Below are the code and all the weights of a small trained network. Each question names an input and a target symbol and asks about switching units off, where a switched-off unit gives its printed mean instead of its output.

import numpy as np


def w(rows, s, z=0):
    codes = np.array(rows[::2]) - 128.0
    scale = np.full(codes.shape[1], s)
    scale[-1] = z or s
    return codes * scale


def norm(h):
    return h / np.sqrt((h * h).mean(-1, keepdims=True) + 1e-5)


def f(y):
    return np.maximum(y, 0)


def softmax(a):
    e = np.exp(a - a.max(-1, keepdims=True))
    return e / e.sum(-1, keepdims=True)


def log_softmax(a):
    a = a - a.max(-1, keepdims=True)
    return a - np.log(np.exp(a).sum(-1, keepdims=True))


def net(x, mask):
    ids = ['ΛΦΩαβγδεημξπστ'.index(c) for c in x.split()]
    T = len(ids)
    res = E[ids] + P[:T]
    u = 0
    for l in range(3):
        q, k, v = (norm(res) @ M[l].T for M in (Q, K, V))
        z = softmax(np.where(np.tri(T) > 0, q @ k.T / 2**0.5, -1e9)) @ v
        res = res + np.where(mask[u], z, O[l][:, -1]) @ O[l][:, :-1]
        u += 1
        y = f(norm(res) @ A[l][:, :-1].T + A[l][:, -1])
        res = res + np.where(mask[u : u + 12], y, B[l][:, -1]) @ B[l][:, :-1]
        u += 12
    return log_softmax(norm(res)[-1] @ U[:, :-1].T + U[:, -1])


Q, K, V, O, A, B = {}, {}, {}, {}, {}, {}
E = w([
[140,169,192,173],'Λ',
[161,56,127,101],'Φ',
[69,122,145,118],'Ω',
[120,184,149,231],'α',
[40,107,70,166],'β',
[190,159,121,149],'γ',
[86,38,139,68],'δ',
[133,159,103,235],'ε',
[106,56,66,144],'η',
[97,231,179,183],'μ',
[153,149,177,214],'ξ',
[18,114,151,97],'π',
[4,125,113,143],'σ',
[145,172,113,192],'τ',
],0.013)
P = w([
[190,169,213,3],'0',
[73,67,153,141],'1',
[65,54,140,148],'2',
[114,144,109,167],'3',
[118,139,107,170],'4',
[108,135,109,164],'5',
[111,131,105,173],'6',
[113,135,120,163],'7',
[120,123,109,174],'8',
[115,128,115,155],'9',
[118,128,115,167],'10',
],0.0077)
Q[0] = w([
[122,179,128,140],'0.h0',
[25,96,2,62],'0.h0',
],0.0084)
K[0] = w([
[97,131,53,133],'0.h0',
[60,254,173,54],'0.h0',
],0.0062)
V[0] = w([
[78,253,150,175],'0.h0',
[199,102,137,124],'0.h0',
],0.0029)
O[0] = w([
[116,46,255,76,218],'0.h0',
[122,128,100,118,11],'0.h0',
],0.0047,0.0011)
A[0] = w([
[200,140,139,95,26],'0.n0',
[58,115,56,116,109],'0.n1',
[155,181,106,130,98],'0.n2',
[180,174,117,26,63],'0.n3',
[175,139,108,80,65],'0.n4',
[83,187,198,112,186],'0.n5',
[110,69,111,86,18],'0.n6',
[217,155,73,146,46],'0.n7',
[162,41,43,125,3],'0.n8',
[175,187,99,170,95],'0.n9',
[160,158,158,206,35],'0.n10',
[2,177,101,146,112],'0.n11',
],0.0085,0.0049)
B[0] = w([
[157,140,87,90,130],'0.n0',
[140,74,228,74,204],'0.n1',
[84,126,85,148,139],'0.n2',
[128,120,31,35,134],'0.n3',
[130,113,100,49,130],'0.n4',
[89,106,10,174,192],'0.n5',
[135,143,212,203,143],'0.n6',
[76,91,148,115,134],'0.n7',
[20,47,254,67,151],'0.n8',
[52,137,114,238,157],'0.n9',
[95,129,86,204,160],'0.n10',
[207,23,177,112,254],'0.n11',
],0.0063,0.0073)
Q[1] = w([
[60,5,163,123],'1.h0',
[125,123,100,158],'1.h0',
],0.017)
K[1] = w([
[152,174,62,1],'1.h0',
[142,91,158,125],'1.h0',
],0.013)
V[1] = w([
[134,255,173,91],'1.h0',
[5,207,91,171],'1.h0',
],0.0096)
O[1] = w([
[246,110,46,78,3],'1.h0',
[233,87,186,100,11],'1.h0',
],0.012,0.0043)
A[1] = w([
[116,232,174,160,149],'1.n0',
[234,151,72,181,130],'1.n1',
[185,227,98,183,1],'1.n2',
[106,53,73,64,157],'1.n3',
[129,39,136,138,90],'1.n4',
[197,247,95,101,144],'1.n5',
[111,97,194,99,69],'1.n6',
[96,247,77,162,76],'1.n7',
[161,70,99,131,105],'1.n8',
[113,133,232,118,143],'1.n9',
[118,125,173,174,40],'1.n10',
[152,84,128,196,143],'1.n11',
],0.011,0.0068)
B[1] = w([
[128,116,109,237,242],'1.n0',
[52,56,120,78,183],'1.n1',
[109,121,146,2,128],'1.n2',
[179,137,182,153,254],'1.n3',
[123,189,184,107,198],'1.n4',
[110,25,107,216,149],'1.n5',
[150,64,137,185,163],'1.n6',
[189,193,131,180,187],'1.n7',
[92,155,177,118,179],'1.n8',
[118,77,110,192,249],'1.n9',
[122,115,96,136,161],'1.n10',
[104,146,116,78,217],'1.n11',
],0.0098,0.0045)
Q[2] = w([
[180,250,43,209],'2.h0',
[180,229,21,158],'2.h0',
],0.012)
K[2] = w([
[66,235,227,253],'2.h0',
[70,186,134,191],'2.h0',
],0.015)
V[2] = w([
[15,169,104,111],'2.h0',
[157,172,2,36],'2.h0',
],0.0099)
O[2] = w([
[106,95,41,7,193],'2.h0',
[65,52,48,220,2],'2.h0',
],0.011,0.0058)
A[2] = w([
[173,99,71,103,165],'2.n0',
[253,154,149,33,1],'2.n1',
[122,172,191,160,111],'2.n2',
[126,76,26,188,77],'2.n3',
[162,124,210,176,203],'2.n4',
[169,85,182,83,133],'2.n5',
[181,87,64,155,187],'2.n6',
[134,14,142,94,134],'2.n7',
[205,243,81,155,101],'2.n8',
[29,75,86,153,198],'2.n9',
[136,236,110,63,131],'2.n10',
[165,172,10,158,153],'2.n11',
],0.014,0.0069)
B[2] = w([
[128,80,166,131,145],'2.n0',
[105,77,247,106,145],'2.n1',
[128,130,63,118,181],'2.n2',
[98,225,109,128,158],'2.n3',
[121,134,64,163,211],'2.n4',
[113,196,92,106,166],'2.n5',
[24,138,130,120,161],'2.n6',
[159,162,101,103,183],'2.n7',
[84,43,134,223,144],'2.n8',
[190,99,147,103,251],'2.n9',
[174,109,113,213,143],'2.n10',
[111,75,212,128,141],'2.n11',
],0.015,0.013)
U = w([
[113,162,7,70,90],'Λ',
[185,78,58,70,227],'Φ',
[174,154,152,155,182],'Ω',
[215,61,190,146,185],'α',
[39,36,46,116,2],'β',
[34,214,167,161,49],'γ',
[212,170,86,108,201],'δ',
[190,44,58,147,134],'ε',
[151,196,226,135,154],'η',
[95,229,113,81,123],'μ',
[141,177,110,68,199],'ξ',
[129,5,171,177,41],'π',
[88,81,243,215,22],'σ',
[61,100,209,93,190],'τ',
],0.019,0.0073)

Each question gives the input, a string of symbols that net reads in full, and the target symbol t.
The units are the heads (2 rows each of Q, K, V and O) and the neurons (one row each of A and B). Each row of codes is followed by its name. A weight is (code - 128) times the scale printed after its matrix; where a second scale follows, it is the last column's (O, A, B and U).
mask holds one flag per unit, layer by layer, with each layer's heads first. A switched-off unit (its flag False) gives its mean, the last column of its rows in O or B, instead of its output. The means were averaged over made-up inputs and are rounded, as every weight is.
A unit's drop is (log p(t) with every unit on - log p(t) with that unit switched off) / (log p(t) with every unit on - log p(t) with every unit switched off).
The circuit of an input: a set's keep is (log p(t) with only the set's units on - log p(t) with every unit switched off) / (log p(t) with every unit on - log p(t) with every unit switched off). Starting from the 12 units with the biggest drops (on a tie, the unit counted first), units are removed one at a time, each time the one whose removal leaves the highest keep (on an exact tie, the one counted first), for as long as the keep stays at least 0.8.
circuit, biggest first: the units of the circuit, biggest drop first
top k neurons: the k neurons with the biggest drops, biggest first
k most important neurons of layer l: the k neurons of layer l with the biggest drops, biggest first
input Φ δ Λ ε β β Φ β Φ ξ, target γ: circuit, biggest first	1.h0
input π β τ Φ β π β β γ, target γ: 2 most important neurons of layer 0	0.n11, 0.n7
input Φ Φ Φ Φ μ Ω, target β: top 3 neurons	0.n11, 0.n3, 2.n3
input μ Φ σ, target α: top 3 neurons	0.n11, 0.n5, 2.n1
input σ η β π Λ δ δ μ β π, target μ: top 3 neurons	2.n9, 0.n5, 2.n5
input μ σ β Φ Φ π β σ Φ Ω, target α: top 3 neurons	0.n11, 0.n5, 2.n1
input τ β α, target Λ: top 2 neurons	0.n11, 1.n5
input γ τ Φ μ Φ δ Φ β δ β η, target ε: 2 most important neurons of layer 1	1.n5, 1.n3
input τ Φ β η, target δ: 2 most important neurons of layer 2	2.n5, 2.n4
input α Φ α β, target σ: circuit, biggest first	1.h0, 0.n11, 2.h0
input β β β β β π δ δ Ω, target τ: top 2 neurons	0.n5, 2.n4
input δ β η, target Φ: 2 most important neurons of layer 0	0.n3, 0.n11
input γ β μ δ, target ε: top 4 neurons	1.n3, 0.n3, 1.n5, 0.n11
input β δ μ Λ α Φ, target τ: top neuron	0.n11
input β δ τ, target γ: 2 most important neurons of layer 0	0.n5, 0.n11
input π Φ Ω τ β, target η: 2 most important neurons of layer 0	0.n5, 0.n11
input μ α δ, target α: top 2 neurons	0.n5, 2.n1
input γ β η β π β β β, target ε: top 3 neurons	0.n1, 1.n3, 1.n5
input α τ β δ β π, target σ: 2 most important neurons of layer 0	0.n11, 0.n5
input β β Φ β β β α δ β β Λ, target γ: circuit, biggest first	0.n11
input τ Φ μ Φ β β Φ, target δ: top 3 neurons	0.n11, 1.n5, 2.n5
input β β γ, target γ: top 2 neurons	0.n11, 0.n5
input Λ Φ μ, target β: 3 most important neurons of layer 0	0.n11, 0.n3, 0.n1
input δ η δ, target Φ: 2 most important neurons of layer 2	2.n7, 2.n9
input ε Ω Φ τ Φ Φ β, target γ: 2 most important neurons of layer 0	0.n11, 0.n5
input δ η Φ β π Φ β Φ β, target Φ: 2 most important neurons of layer 1	1.n0, 1.n3
input ξ β Φ δ μ τ μ β, target π: most important neuron of layer 0	0.n11
input σ β δ δ β β, target μ: top 2 neurons	0.n5, 2.n9
input β β β Φ, target τ: top 2 neurons	0.n8, 0.n11
input δ Φ Φ Φ Ω, target Φ: 2 most important neurons of layer 0	0.n3, 0.n11
